Here is a tiny trained network, its code and every weight. The questions are about switching its units off for an input and a target symbol, where a switched-off unit gives its printed mean instead of its output.

import numpy as np


def w(rows, s, z=0):
    codes = np.array(rows[::2]) - 128.0
    scale = np.full(codes.shape[1], s)
    scale[-1] = z or s
    return codes * scale


def norm(h):
    return h / np.sqrt((h * h).mean(-1, keepdims=True) + 1e-5)


def f(y):
    return np.maximum(y, 0)


def softmax(a):
    e = np.exp(a - a.max(-1, keepdims=True))
    return e / e.sum(-1, keepdims=True)


def log_softmax(a):
    a = a - a.max(-1, keepdims=True)
    return a - np.log(np.exp(a).sum(-1, keepdims=True))


def net(x, mask):
    ids = ['ΓΛαηθστφψ'.index(c) for c in x.split()]
    T = len(ids)
    res = E[ids] + P[:T]
    u = 0
    for l in range(2):
        q, k, v = (norm(res) @ M[l].T for M in (Q, K, V))
        z = softmax(np.where(np.tri(T) > 0, q @ k.T / 2**0.5, -1e9)) @ v
        res = res + np.where(mask[u], z, O[l][:, -1]) @ O[l][:, :-1]
        u += 1
        y = f(norm(res) @ A[l][:, :-1].T + A[l][:, -1])
        res = res + np.where(mask[u : u + 4], y, B[l][:, -1]) @ B[l][:, :-1]
        u += 4
    return log_softmax(norm(res)[-1] @ U[:, :-1].T + U[:, -1])


Q, K, V, O, A, B = {}, {}, {}, {}, {}, {}
E = w([
[95,91,149,33],'Γ',
[102,90,167,32],'Λ',
[96,96,150,42],'α',
[235,102,169,183],'η',
[1,141,98,95],'θ',
[46,159,229,162],'σ',
[216,219,141,43],'τ',
[106,91,156,27],'φ',
[90,105,2,116],'ψ',
],0.0083)
P = w([
[167,113,163,2],'0',
[127,66,149,70],'1',
[144,105,142,88],'2',
[124,143,130,75],'3',
[127,133,136,94],'4',
[129,141,124,101],'5',
[117,138,131,111],'6',
[103,139,125,112],'7',
[109,153,115,124],'8',
[99,164,122,141],'9',
[101,159,107,154],'10',
[110,163,107,149],'11',
],0.0067)
Q[0] = w([
[89,123,222,108],'L0H0',
[255,211,105,39],'L0H0',
],0.0035)
K[0] = w([
[147,5,55,83],'L0H0',
[5,20,225,76],'L0H0',
],0.0025)
V[0] = w([
[140,84,144,101],'L0H0',
[98,8,144,160],'L0H0',
],0.016)
O[0] = w([
[151,80,148,101,253],'L0H0',
[62,5,142,131,81],'L0H0',
],0.011,0.0051)
A[0] = w([
[131,140,94,183,99],'L0N0',
[130,148,106,160,4],'L0N1',
[119,125,93,177,41],'L0N2',
[188,84,93,250,99],'L0N3',
],0.015,0.0038)
B[0] = w([
[151,171,99,146,158],'L0N0',
[124,96,136,139,135],'L0N1',
[130,107,77,133,138],'L0N2',
[102,87,152,11,248],'L0N3',
],0.012,0.0017)
Q[1] = w([
[161,176,114,22],'L1H0',
[137,3,75,218],'L1H0',
],0.014)
K[1] = w([
[64,177,77,205],'L1H0',
[201,129,141,9],'L1H0',
],0.016)
V[1] = w([
[109,156,252,156],'L1H0',
[229,78,144,181],'L1H0',
],0.026)
O[1] = w([
[95,167,251,18,133],'L1H0',
[222,21,140,75,2],'L1H0',
],0.014)
A[1] = w([
[176,107,2,179,73],'L1N0',
[46,62,99,96,253],'L1N1',
[163,134,74,73,133],'L1N2',
[87,52,105,124,70],'L1N3',
],0.021,0.0022)
B[1] = w([
[140,52,251,206,254],'L1N0',
[24,66,110,141,201],'L1N1',
[152,184,67,140,164],'L1N2',
[129,147,43,80,168],'L1N3',
],0.019,0.0099)
U = w([
[117,105,76,122,117],'Γ',
[118,101,97,107,86],'Λ',
[121,105,83,121,109],'α',
[184,84,117,87,254],'η',
[54,222,86,217,12],'θ',
[112,140,254,69,103],'σ',
[245,207,129,149,251],'τ',
[121,109,80,115,95],'φ',
[181,78,168,219,184],'ψ',
],0.0083,0.0039)

Each question gives the input, a string of symbols that net reads in full, and the target symbol t.
The units are the heads (2 rows each of Q, K, V and O) and the neurons (one row each of A and B). Each row of codes is followed by its name. A weight is (code - 128) times the scale printed after its matrix; where a second scale follows, it is the last column's (O, A, B and U).
mask holds one flag per unit, layer by layer, with each layer's heads first. A switched-off unit (its flag False) gives its mean, the last column of its rows in O or B, instead of its output. The means were averaged over made-up inputs and are rounded, as every weight is.
A unit's drop is (log p(t) with every unit on - log p(t) with that unit switched off) / (log p(t) with every unit on - log p(t) with every unit switched off).
The circuit of an input: a set's keep is (log p(t) with only the set's units on - log p(t) with every unit switched off) / (log p(t) with every unit on - log p(t) with every unit switched off). Starting from all 10 units, units are removed one at a time, each time the one whose removal leaves the highest keep (on an exact tie, the one counted first), for as long as the keep stays at least 0.8.
circuit, biggest first: the units of the circuit, biggest drop first
most important unit: the unit with the biggest drop
k most important neurons: the k neurons with the biggest drops, biggest first
k most important neurons of layer l: the k neurons of layer l with the biggest drops, biggest first
drop of u: that unit's drop, to one decimal
input Γ σ θ α Λ ψ σ ψ τ, target ψ: 2 most important neurons : L0N2, L1N0
input σ ψ θ θ φ α σ σ τ α τ τ, target σ: most important unit : L1H0
input η ψ σ, target η: circuit, biggest first : L1H0, L0H0
input Γ Γ τ, target τ: 2 most important neurons of layer 1 : L1N1, L1N2
input η Λ Γ, target η: circuit, biggest first : L1H0, L0N3
input Γ σ Γ η θ ψ τ η φ φ Λ α, target ψ: 2 most important neurons : L1N0, L0N3
input θ φ ψ ψ α α, target ψ: circuit, biggest first : L1H0, L1N0
input σ α σ σ θ ψ, target σ: circuit, biggest first : L0H0, L1H0, L0N3
input α η Γ Γ τ α ψ σ η, target σ: circuit, biggest first : L0N3, L1H0
input τ α τ φ α, target τ: 3 most important neurons of layer 1 : L1N2, L1N1, L1N0
input η Γ θ, target η: circuit, biggest first : L0H0, L1H0
input η Λ φ, target η: circuit, biggest first : L1H0, L0N3
input φ η τ, target τ: circuit, biggest first : L1N2, L0N3, L1H0
input θ φ α η τ φ Λ σ η, target σ: circuit, biggest first : L1H0
input ψ η Λ τ φ η φ, target ψ: 2 most important neurons : L0N3, L1N0
input α τ φ Λ σ φ α σ Γ α, target σ: drop of L1H0 : 1.5
input η η σ ψ α Γ, target ψ: drop of L1N1 : -0.2
input Γ τ Λ σ θ η σ, target σ: drop of L1H0 : 1.4
input η α α, target η: drop of L0N3 : 0.1
input α τ η τ τ τ φ, target τ: most important neuron : L1N1
